Below are the code and all the weights of a small trained network. Each question names an input and a class and asks about switching units off, where a switched-off unit gives its printed mean instead of its output.

import numpy as np


def w(rows, s, z=0):
    codes = np.array(rows[::2]) - 128.0
    scale = np.full(codes.shape[1], s)
    scale[-1] = z or s
    return codes * scale


def f(y):
    return y / 2 * (1 + np.tanh(0.7978845608 * (y + 0.044715 * y**3)))


def log_softmax(a):
    a = a - a.max(-1, keepdims=True)
    return a - np.log(np.exp(a).sum(-1, keepdims=True))


def net(x, mask):
    res = np.array(x, float).reshape(1, 6) / 4 @ E
    y = f(res @ A[0][:, :-1].T + A[0][:, -1])
    res = res + np.where(mask, y, B[0][:, -1]) @ B[0][:, :-1]
    return log_softmax(res[-1] @ U[:, :-1].T + U[:, -1])


A, B = {}, {}
E = w([
[28,65,57,155,90,98,163],'x0',
[116,123,139,117,134,119,124],'x1',
[145,148,108,156,115,148,139],'x2',
[123,108,137,106,135,115,119],'x3',
[87,83,139,190,125,195,11],'x4',
[143,103,194,102,1,118,129],'x5',
],0.017)
A[0] = w([
[196,175,174,105,153,140,137,255],'neuron 0',
[9,98,49,149,79,93,167,199],'neuron 1',
[80,76,107,164,120,150,97,90],'neuron 2',
[148,153,125,145,135,145,100,137],'neuron 3',
[164,132,115,77,65,87,165,121],'neuron 4',
[138,160,48,95,209,78,138,218],'neuron 5',
[131,166,139,120,213,141,75,204],'neuron 6',
[148,141,126,99,171,166,175,222],'neuron 7',
[130,97,80,133,215,168,79,195],'neuron 8',
[154,137,182,138,125,157,10,160],'neuron 9',
[109,104,177,155,30,164,83,69],'neuron 10',
[133,120,92,158,186,148,148,211],'neuron 11',
[80,91,112,166,134,206,54,173],'neuron 12',
[135,150,89,97,162,109,198,202],'neuron 13',
[157,135,171,93,64,139,157,186],'neuron 14',
[141,127,112,94,99,95,149,98],'neuron 15',
[173,174,140,71,120,96,188,242],'neuron 16',
[94,75,87,172,125,128,137,105],'neuron 17',
],0.014,0.007)
B[0] = w([
[106,178,254,116,118,140,94,233],'neuron 0',
[123,68,19,113,83,69,210,252],'neuron 1',
[127,152,46,53,109,104,87,191],'neuron 2',
[149,166,111,178,143,171,97,158],'neuron 3',
[50,194,96,143,84,189,180,196],'neuron 4',
[219,90,151,78,204,60,107,226],'neuron 5',
[141,173,144,121,209,151,100,209],'neuron 6',
[180,155,209,80,144,53,121,189],'neuron 7',
[66,194,97,168,219,127,135,218],'neuron 8',
[155,67,131,161,163,215,100,226],'neuron 9',
[223,67,161,126,36,96,30,214],'neuron 10',
[143,136,102,115,185,79,142,193],'neuron 11',
[129,143,66,49,170,147,84,237],'neuron 12',
[193,40,189,189,113,25,183,210],'neuron 13',
[59,111,160,148,65,199,136,207],'neuron 14',
[96,142,95,201,82,156,137,162],'neuron 15',
[71,158,190,140,75,96,122,237],'neuron 16',
[140,138,48,79,127,51,146,185],'neuron 17',
],0.0093,0.026)
U = w([
[196,179,223,155,155,53,62,211],'0',
[207,18,117,153,161,60,234,168],'1',
[133,205,116,181,241,234,78,140],'2',
[55,178,7,116,178,115,114,17],'3',
[21,211,210,145,51,215,138,219],'4',
[23,115,63,220,6,163,232,99],'5',
[218,26,182,196,109,246,46,168],'6',
[205,70,93,71,1,110,77,3],'7',
],0.0083,0.0029)

Each question gives the input, the list of numbers given to net, and the class t.
The units are the neurons (one row each of A and B). Each row of codes is followed by its name. A weight is (code - 128) times the scale printed after its matrix; where a second scale follows, it is the last column's (A, B and U).
mask holds one flag per neuron, in row order. A switched-off neuron (its flag False) gives its mean, the last column of its row in B, instead of its output. The means were averaged over made-up inputs and are rounded, as every weight is.
A unit's drop is (log p(t) with every unit on - log p(t) with that unit switched off) / (log p(t) with every unit on - log p(t) with every unit switched off).
The circuit of an input: a set's keep is (log p(t) with only the set's units on - log p(t) with every unit switched off) / (log p(t) with every unit on - log p(t) with every unit switched off). Starting from the 12 units with the biggest drops (on a tie, the unit counted first), units are removed one at a time, each time the one whose removal leaves the highest keep (on an exact tie, the one counted first), for as long as the keep stays at least 0.8.
circuit, biggest first: the units of the circuit, biggest drop first
k most important neurons: the k neurons with the biggest drops, biggest first
drop of u: that unit's drop, to one decimal
input [3,3,2,-8,0,1], class 5: circuit, biggest first -> [neuron 5]
input [2,1,-2,-6,1,1], class 7: 2 most important neurons -> [neuron 8; neuron 4]
input [0,-5,5,-2,-7,-8], class 0: 3 most important neurons -> [neuron 1; neuron 7; neuron 16]
input [1,2,2,4,1,0], class 3: 3 most important neurons -> [neuron 13; neuron 10; neuron 5]
input [-8,-3,-5,7,-6,1], class 4: 2 most important neurons -> [neuron 4; neuron 14]
input [5,3,7,3,6,0], class 3: 2 most important neurons -> [neuron 12; neuron 13]
input [0,6,-5,6,7,-1], class 2: 2 most important neurons -> [neuron 1; neuron 9]
input [4,2,4,-5,0,-8], class 1: 2 most important neurons -> [neuron 5; neuron 13]
input [-1,2,7,3,5,7], class 6: drop of neuron 9 -> 0.1
input [1,-4,-8,8,-1,-2], class 1: drop of neuron 0 -> 0.9
input [0,7,-7,-5,-5,7], class 4: drop of neuron 1 -> 0.3
input [0,6,-1,1,-5,6], class 4: drop of neuron 1 -> 0.4
